Below is a small trained network, with its code and all its weights. Each question gives an input and a target symbol and asks what happens when units are switched off, that is, made to give their printed mean instead of their output.

import numpy as np


def w(rows, s, z=0):
    codes = np.array(rows[::2]) - 128.0
    scale = np.full(codes.shape[1], s)
    scale[-1] = z or s
    return codes * scale


def norm(h):
    return h / np.sqrt((h * h).mean(-1, keepdims=True) + 1e-5)


def f(y):
    return np.maximum(y, 0)


def softmax(a):
    e = np.exp(a - a.max(-1, keepdims=True))
    return e / e.sum(-1, keepdims=True)


def log_softmax(a):
    a = a - a.max(-1, keepdims=True)
    return a - np.log(np.exp(a).sum(-1, keepdims=True))


def net(x, mask):
    ids = ['αγδεζηθλμξπστφψω'.index(c) for c in x.split()]
    T = len(ids)
    res = E[ids] + P[:T]
    u = 0
    for l in range(2):
        q, k, v = (norm(res) @ M[l].T for M in (Q, K, V))
        z = softmax(np.where(np.tri(T) > 0, q @ k.T / 4**0.5, -1e9)) @ v
        res = res + np.where(mask[u], z, O[l][:, -1]) @ O[l][:, :-1]
        u += 1
        y = f(norm(res) @ A[l][:, :-1].T + A[l][:, -1])
        res = res + np.where(mask[u : u + 12], y, B[l][:, -1]) @ B[l][:, :-1]
        u += 12
    return log_softmax(norm(res)[-1] @ U[:, :-1].T + U[:, -1])


Q, K, V, O, A, B = {}, {}, {}, {}, {}, {}
E = w([
[183,184,148],'α',
[131,166,85],'γ',
[201,5,122],'δ',
[114,151,57],'ε',
[121,138,109],'ζ',
[190,170,134],'η',
[107,91,69],'θ',
[110,135,91],'λ',
[158,115,114],'μ',
[120,137,156],'ξ',
[131,123,137],'π',
[93,127,163],'σ',
[133,134,137],'τ',
[178,169,147],'φ',
[106,108,67],'ψ',
[146,97,102],'ω',
],0.023)
P = w([
[110,129,174],'0',
[250,152,124],'1',
[164,90,49],'2',
[150,87,49],'3',
[178,95,147],'4',
[142,91,81],'5',
[150,106,70],'6',
[121,100,156],'7',
],0.013)
Q[0] = w([
[12,61,151],'0.h0',
[107,2,47],'0.h0',
[190,133,157],'0.h0',
[123,75,81],'0.h0',
],0.0063)
K[0] = w([
[64,141,82],'0.h0',
[254,124,145],'0.h0',
[195,138,9],'0.h0',
[211,67,10],'0.h0',
],0.0085)
V[0] = w([
[250,82,81],'0.h0',
[244,108,165],'0.h0',
[220,23,67],'0.h0',
[96,194,2],'0.h0',
],0.0077)
O[0] = w([
[67,114,178,255],'0.h0',
[59,210,147,228],'0.h0',
[2,152,161,242],'0.h0',
[169,140,204,112],'0.h0',
],0.0079,0.006)
A[0] = w([
[121,163,205,254],'0.n0',
[201,68,69,134],'0.n1',
[190,53,132,104],'0.n2',
[133,166,204,200],'0.n3',
[91,129,138,125],'0.n4',
[160,139,107,90],'0.n5',
[50,112,93,126],'0.n6',
[155,138,94,88],'0.n7',
[34,98,102,146],'0.n8',
[46,132,98,103],'0.n9',
[221,113,198,112],'0.n10',
[95,246,131,186],'0.n11',
],0.013,0.0053)
B[0] = w([
[114,143,79,239],'0.n0',
[76,125,142,158],'0.n1',
[97,156,187,146],'0.n2',
[166,127,2,205],'0.n3',
[178,187,104,179],'0.n4',
[113,155,112,138],'0.n5',
[149,174,126,224],'0.n6',
[120,177,114,137],'0.n7',
[202,80,139,254],'0.n8',
[152,159,98,224],'0.n9',
[191,115,159,158],'0.n10',
[162,42,93,250],'0.n11',
],0.0086,0.0096)
Q[1] = w([
[120,90,124],'1.h0',
[209,55,64],'1.h0',
[8,171,150],'1.h0',
[125,114,93],'1.h0',
],0.015)
K[1] = w([
[176,94,136],'1.h0',
[114,45,245],'1.h0',
[216,150,41],'1.h0',
[120,165,189],'1.h0',
],0.013)
V[1] = w([
[47,155,121],'1.h0',
[141,250,115],'1.h0',
[108,164,182],'1.h0',
[116,102,91],'1.h0',
],0.023)
O[1] = w([
[34,19,162,69],'1.h0',
[15,209,59,251],'1.h0',
[58,213,246,234],'1.h0',
[151,64,90,29],'1.h0',
],0.013,0.0024)
A[1] = w([
[118,247,75,110],'1.n0',
[110,19,55,172],'1.n1',
[162,247,118,72],'1.n2',
[250,123,80,150],'1.n3',
[101,85,107,110],'1.n4',
[81,28,105,127],'1.n5',
[120,144,250,255],'1.n6',
[177,107,88,163],'1.n7',
[155,75,213,190],'1.n8',
[136,27,165,125],'1.n9',
[104,119,42,161],'1.n10',
[156,36,137,200],'1.n11',
],0.013,0.0087)
B[1] = w([
[131,66,235,232],'1.n0',
[94,74,139,228],'1.n1',
[154,36,255,205],'1.n2',
[61,142,46,251],'1.n3',
[76,55,114,150],'1.n4',
[119,81,228,184],'1.n5',
[129,64,38,254],'1.n6',
[49,174,183,198],'1.n7',
[180,20,176,190],'1.n8',
[174,127,171,171],'1.n9',
[87,144,119,213],'1.n10',
[113,29,135,212],'1.n11',
],0.0088,0.0085)
U = w([
[127,128,55,100],'α',
[145,177,102,107],'γ',
[154,53,148,201],'δ',
[127,199,187,152],'ε',
[174,186,90,117],'ζ',
[136,107,70,140],'η',
[156,85,105,101],'θ',
[197,190,120,133],'λ',
[100,88,66,54],'μ',
[98,191,188,124],'ξ',
[5,18,167,64],'π',
[146,106,228,217],'σ',
[13,176,105,167],'τ',
[150,104,50,164],'φ',
[130,50,165,2],'ψ',
[115,82,79,116],'ω',
],0.016,0.0048)

Each question gives the input, a string of symbols that net reads in full, and the target symbol t.
The units are the heads (4 rows each of Q, K, V and O) and the neurons (one row each of A and B). Each row of codes is followed by its name. A weight is (code - 128) times the scale printed after its matrix; where a second scale follows, it is the last column's (O, A, B and U).
mask holds one flag per unit, layer by layer, with each layer's heads first. A switched-off unit (its flag False) gives its mean, the last column of its rows in O or B, instead of its output. The means were averaged over made-up inputs and are rounded, as every weight is.
A unit's drop is (log p(t) with every unit on - log p(t) with that unit switched off) / (log p(t) with every unit on - log p(t) with every unit switched off).
k most important neurons: the k neurons with the biggest drops, biggest first
k most important neurons of layer l: the k neurons of layer l with the biggest drops, biggest first
drop of u: that unit's drop, to one decimal
input π η ψ, target π: 2 most important neurons	0.n1, 0.n11
input σ φ τ ω σ ζ, target σ: 4 most important neurons of layer 0	0.n2, 0.n10, 0.n11, 0.n3
input τ τ ζ π π ξ φ ξ, target τ: 3 most important neurons	0.n11, 0.n8, 0.n3
input π π ε, target π: 4 most important neurons	0.n1, 0.n3, 0.n8, 0.n11
input σ ψ σ τ α ξ μ, target σ: 2 most important neurons	0.n2, 0.n11
input σ ψ φ α, target σ: 4 most important neurons	0.n2, 0.n10, 0.n8, 0.n11
input ε τ λ τ ψ π, target ε: 3 most important neurons	0.n11, 0.n3, 0.n10
input τ π σ τ, target τ: 4 most important neurons	0.n11, 0.n3, 0.n8, 0.n2
input ε π π ε, target ε: 2 most important neurons	0.n3, 0.n11
input σ π τ σ γ ω π ψ, target σ: most important neuron of layer 0	0.n8
input λ τ ξ σ π σ η, target λ: 2 most important neurons	0.n2, 0.n3
input σ δ τ, target δ: 2 most important neurons	0.n8, 0.n3
input τ π λ π π α π λ, target τ: 3 most important neurons	0.n11, 0.n3, 0.n2
input σ λ λ π τ λ σ σ, target σ: 4 most important neurons	0.n2, 0.n10, 0.n11, 0.n8
input π π ε γ, target π: 2 most important neurons of layer 0	0.n1, 0.n8
input τ α π λ, target τ: 2 most important neurons of layer 0	0.n11, 0.n8
input ε τ π τ π, target ε: 4 most important neurons of layer 0	0.n11, 0.n10, 0.n3, 0.n2
input σ π η ε ε, target σ: 2 most important neurons of layer 0	0.n2, 0.n10
input τ π π, target τ: drop of 0.n11	1.3
input π π ψ, target π: drop of 0.n9	0.2
input σ π π π, target σ: drop of 0.n0	0.1
